The symbols move the nodes like this.
λ: w221->w697, w446->w106, w42->w765, w861->w48, w684->w970, w249->w925, w799->w489, w977->w184, w970->w684, w541->w224, w868->w919, w697->w221, w106->w446, w919->w868, w322->w899, w48->w861, w489->w799, w534->w762, w925->w249, w899->w322, w46->w598, w963->w20, w627->w32, w945->w907, w765->w42, w224->w541, w20->w963, w762->w534, w32->w627, w184->w977, w907->w945, w598->w46
ρ: w221->w46, w446->w899, w941->w184, w42->w919, w861->w698, w3->w945, w799->w762, w970->w704, w541->w627, w868->w765, w697->w598, w106->w322, w698->w861, w919->w42, w322->w106, w489->w534, w534->w489, w334->w925, w925->w334, w899->w446, w704->w970, w46->w221, w963->w857, w627->w541, w945->w3, w765->w868, w224->w32, w762->w799, w857->w963, w32->w224, w184->w941, w598->w697
φ: w221->w42, w446->w698, w42->w221, w861->w899, w3->w541, w799->w963, w970->w47, w772->w925, w107->w184, w541->w3, w868->w598, w697->w765, w698->w446, w919->w46, w322->w48, w48->w322, w489->w20, w925->w772, w899->w861, w46->w919, w963->w799, w627->w945, w47->w970, w945->w627, w765->w697, w20->w489, w762->w857, w857->w762, w32->w907, w184->w107, w907->w32, w598->w868
ε: w221->w20, w446->w704, w42->w489, w861->w47, w684->w322, w249->w32, w799->w765, w970->w899, w772->w945, w541->w334, w868->w762, w697->w963, w919->w534, w322->w684, w489->w42, w534->w919, w334->w541, w925->w627, w899->w970, w704->w446, w963->w697, w627->w925, w47->w861, w945->w772, w765->w799, w20->w221, w762->w868, w857->w598, w32->w249, w197->w184, w184->w197, w598->w857
ζ: w221->w48, w446->w868, w941->w541, w42->w322, w861->w697, w684->w489, w799->w970, w977->w32, w970->w799, w107->w945, w541->w941, w868->w446, w697->w861, w106->w919, w698->w598, w919->w106, w322->w42, w48->w221, w489->w684, w925->w197, w899->w765, w704->w762, w963->w47, w627->w184, w47->w963, w945->w107, w765->w899, w762->w704, w32->w977, w197->w925, w184->w627, w598->w698
ω: w221->w907, w446->w941, w941->w446, w42->w32, w861->w107, w3->w598, w249->w489, w799->w925, w977->w322, w970->w197, w772->w963, w107->w861, w541->w868, w868->w541, w697->w945, w919->w224, w322->w977, w489->w249, w334->w762, w925->w799, w899->w184, w963->w772, w627->w765, w945->w697, w765->w627, w224->w919, w762->w334, w32->w42, w197->w970, w184->w899, w907->w221, w598->w3

In the rows, zero is written as 44.

The rows follow the links: the fewer symbols apart two nodes are, the more alike their rows tend to be.

Each row is also shifted at random along 3 hidden directions that mean nothing.

Rows in random order:
Each row stands for one node.
1: (75, 34, 37, 19, 45, 38, 39, 61, 39, 35, 43, 43, 44, 57, 50, 45, 40, 44, 31, 51, 38, 27, 46, 48, 55, 31)
2: (0, 35, 41, 34, 51, 31, 47, 38, 45, 37, 46, 39, 39, 47, 48, 48, 31, 48, 43, 49, 41, 19, 52, 49, 53, 32)
3: (72, 41, 48, 34, 38, 40, 56, 50, 49, 48, 49, 35, 55, 38, 54, 37, 33, 46, 31, 42, 35, 39, 36, 56, 32, 17)
4: (75, 44, 47, 57, 43, 50, 27, 50, 57, 52, 45, 46, 51, 42, 34, 42, 46, 16, 48, 51, 36, 23, 50, 39, 44, 46)
5: (1, 43, 46, 33, 52, 35, 58, 22, 48, 35, 44, 39, 33, 46, 58, 39, 30, 66, 56, 48, 48, 61, 44, 35, 53, 43)
6: (58, 61, 53, 59, 28, 49, 48, 33, 49, 54, 42, 47, 47, 36, 40, 35, 50, 46, 56, 41, 46, 68, 43, 22, 29, 47)
7: (61, 54, 40, 52, 41, 53, 47, 38, 31, 35, 44, 58, 42, 51, 44, 44, 59, 51, 57, 47, 55, 71, 40, 37, 50, 64)
8: (60, 42, 47, 46, 55, 38, 44, 32, 37, 39, 43, 43, 27, 41, 36, 56, 47, 71, 55, 35, 61, 72, 42, 33, 53, 68)
9: (79, 29, 35, 24, 50, 40, 51, 56, 43, 31, 44, 42, 47, 55, 58, 42, 42, 52, 29, 43, 45, 36, 33, 60, 49, 33)
10: (54, 35, 40, 34, 23, 43, 40, 57, 42, 43, 40, 47, 60, 63, 33, 39, 56, 39, 29, 38, 40, 67, 30, 37, 38, 48)
11: (51, 72, 53, 69, 46, 62, 40, 49, 42, 52, 43, 42, 51, 25, 48, 43, 46, 45, 54, 38, 45, 45, 40, 49, 31, 39)
12: (46, 37, 40, 26, 45, 43, 49, 67, 36, 30, 43, 41, 50, 52, 61, 44, 39, 66, 29, 33, 36, 42, 28, 57, 41, 25)
13: (21, 41, 46, 40, 51, 36, 57, 41, 46, 50, 46, 32, 39, 32, 55, 46, 30, 56, 35, 39, 49, 37, 41, 55, 38, 28)
14: (58, 55, 46, 50, 49, 59, 33, 65, 31, 40, 41, 44, 48, 36, 49, 52, 48, 68, 46, 27, 43, 49, 29, 57, 38, 44)
15: (45, 47, 41, 38, 57, 43, 51, 43, 56, 23, 44, 35, 43, 40, 68, 36, 18, 67, 55, 39, 39, 38, 35, 56, 46, 22)
16: (52, 41, 44, 50, 46, 51, 31, 49, 66, 37, 50, 38, 59, 50, 44, 39, 38, 28, 44, 32, 36, 34, 29, 64, 35, 39)
17: (84, 49, 36, 53, 52, 62, 42, 56, 35, 44, 44, 53, 47, 45, 38, 42, 65, 24, 41, 44, 52, 38, 43, 61, 41, 57)
18: (30, 31, 45, 51, 54, 35, 36, 41, 65, 51, 52, 37, 42, 44, 34, 51, 39, 28, 35, 33, 51, 41, 39, 62, 39, 52)
19: (64, 48, 43, 37, 30, 34, 65, 34, 44, 59, 49, 46, 48, 46, 50, 29, 45, 38, 38, 54, 39, 57, 45, 31, 31, 33)
20: (47, 29, 45, 31, 59, 24, 55, 36, 56, 45, 47, 31, 39, 43, 51, 47, 27, 43, 33, 38, 45, 33, 43, 61, 44, 32)
21: (35, 30, 52, 42, 55, 31, 18, 42, 63, 39, 42, 28, 40, 45, 34, 59, 19, 57, 47, 26, 39, 32, 47, 45, 54, 44)
22: (8, 40, 47, 45, 50, 50, 37, 59, 29, 47, 40, 43, 39, 40, 36, 56, 60, 46, 32, 34, 54, 40, 37, 62, 43, 58)
23: (38, 39, 47, 33, 63, 39, 59, 46, 29, 32, 44, 39, 28, 42, 54, 51, 39, 65, 40, 42, 55, 41, 44, 61, 51, 46)
24: (44, 41, 38, 36, 34, 44, 28, 48, 43, 25, 40, 48, 49, 65, 39, 48, 44, 56, 54, 50, 39, 60, 42, 24, 54, 54)
25: (73, 42, 37, 50, 46, 59, 23, 63, 31, 38, 40, 50, 49, 47, 38, 52, 52, 34, 42, 46, 42, 25, 47, 45, 50, 51)
26: (43, 62, 49, 61, 42, 50, 33, 24, 47, 25, 40, 46, 40, 41, 50, 45, 31, 73, 77, 45, 42, 57, 50, 11, 51, 50)
27: (27, 36, 52, 47, 45, 35, 27, 50, 52, 60, 41, 36, 45, 35, 28, 55, 41, 40, 32, 33, 36, 25, 53, 44, 43, 44)
28: (9, 23, 43, 37, 34, 26, 28, 39, 63, 40, 47, 42, 52, 64, 29, 47, 39, 37, 43, 38, 41, 51, 46, 26, 52, 51)
29: (32, 47, 53, 62, 49, 45, 43, 40, 47, 65, 46, 38, 38, 25, 31, 51, 53, 36, 40, 32, 49, 41, 47, 53, 33, 48)
30: (10, 45, 50, 45, 35, 34, 45, 34, 57, 50, 40, 43, 46, 48, 32, 44, 45, 45, 38, 32, 46, 66, 43, 32, 37, 52)
31: (30, 30, 42, 41, 58, 42, 34, 56, 46, 34, 42, 41, 38, 53, 35, 59, 49, 45, 33, 29, 54, 41, 33, 62, 53, 58)
32: (44, 51, 52, 55, 37, 53, 24, 57, 50, 46, 42, 40, 54, 30, 40, 47, 35, 48, 45, 36, 31, 34, 48, 38, 38, 31)
33: (57, 46, 41, 56, 33, 47, 48, 31, 57, 45, 46, 51, 51, 52, 41, 30, 47, 30, 51, 48, 49, 62, 40, 29, 42, 52)
34: (26, 46, 40, 35, 38, 35, 47, 31, 43, 31, 45, 44, 41, 53, 61, 36, 31, 53, 58, 58, 38, 47, 50, 21, 52, 33)
35: (34, 50, 33, 34, 43, 50, 64, 38, 25, 35, 44, 55, 43, 59, 57, 32, 57, 44, 49, 64, 50, 56, 40, 38, 47, 44)
36: (60, 28, 48, 50, 43, 29, 50, 27, 61, 60, 45, 41, 42, 50, 25, 46, 47, 22, 34, 37, 50, 58, 47, 36, 43, 61)
37: (69, 42, 50, 46, 19, 38, 34, 41, 54, 57, 41, 47, 53, 50, 28, 39, 46, 31, 39, 41, 30, 54, 47, 17, 36, 44)
38: (52, 45, 36, 42, 44, 48, 51, 45, 42, 47, 44, 48, 46, 41, 51, 36, 46, 22, 46, 68, 38, 15, 56, 46, 46, 30)
39: (59, 45, 43, 38, 38, 45, 48, 48, 40, 54, 43, 43, 46, 34, 53, 39, 38, 40, 41, 51, 31, 22, 52, 44, 39, 21)
40: (29, 30, 39, 39, 52, 42, 29, 56, 35, 41, 40, 47, 38, 50, 34, 57, 51, 37, 36, 45, 48, 30, 52, 50, 57, 60)
41: (28, 34, 34, 28, 32, 35, 58, 39, 57, 33, 48, 45, 54, 67, 57, 26, 38, 32, 42, 53, 36, 54, 39, 37, 44, 29)
42: (50, 55, 46, 48, 42, 62, 24, 65, 26, 43, 38, 50, 48, 40, 39, 51, 54, 43, 40, 43, 40, 32, 48, 45, 43, 47)

Some nodes, each with its row:
w945 3
w46 5
w698 2
w765 16
w704 40
w107 39
w857 23
w684 24
w697 15
w184 32
w47 1
w899 4
w20 35
w32 6
w907 19

Row, symbols taken left to right, then the row they reach:
9 φ ρ: 31
37 ω ζ: 33
34 λ: 38
17 ω λ: 10
14 ρ ρ ζ: 42
41 φ ζ: 26
18 ρ ω: 11
27 ζ ε: 22
29 λ: 30
36 λ ζ: 21

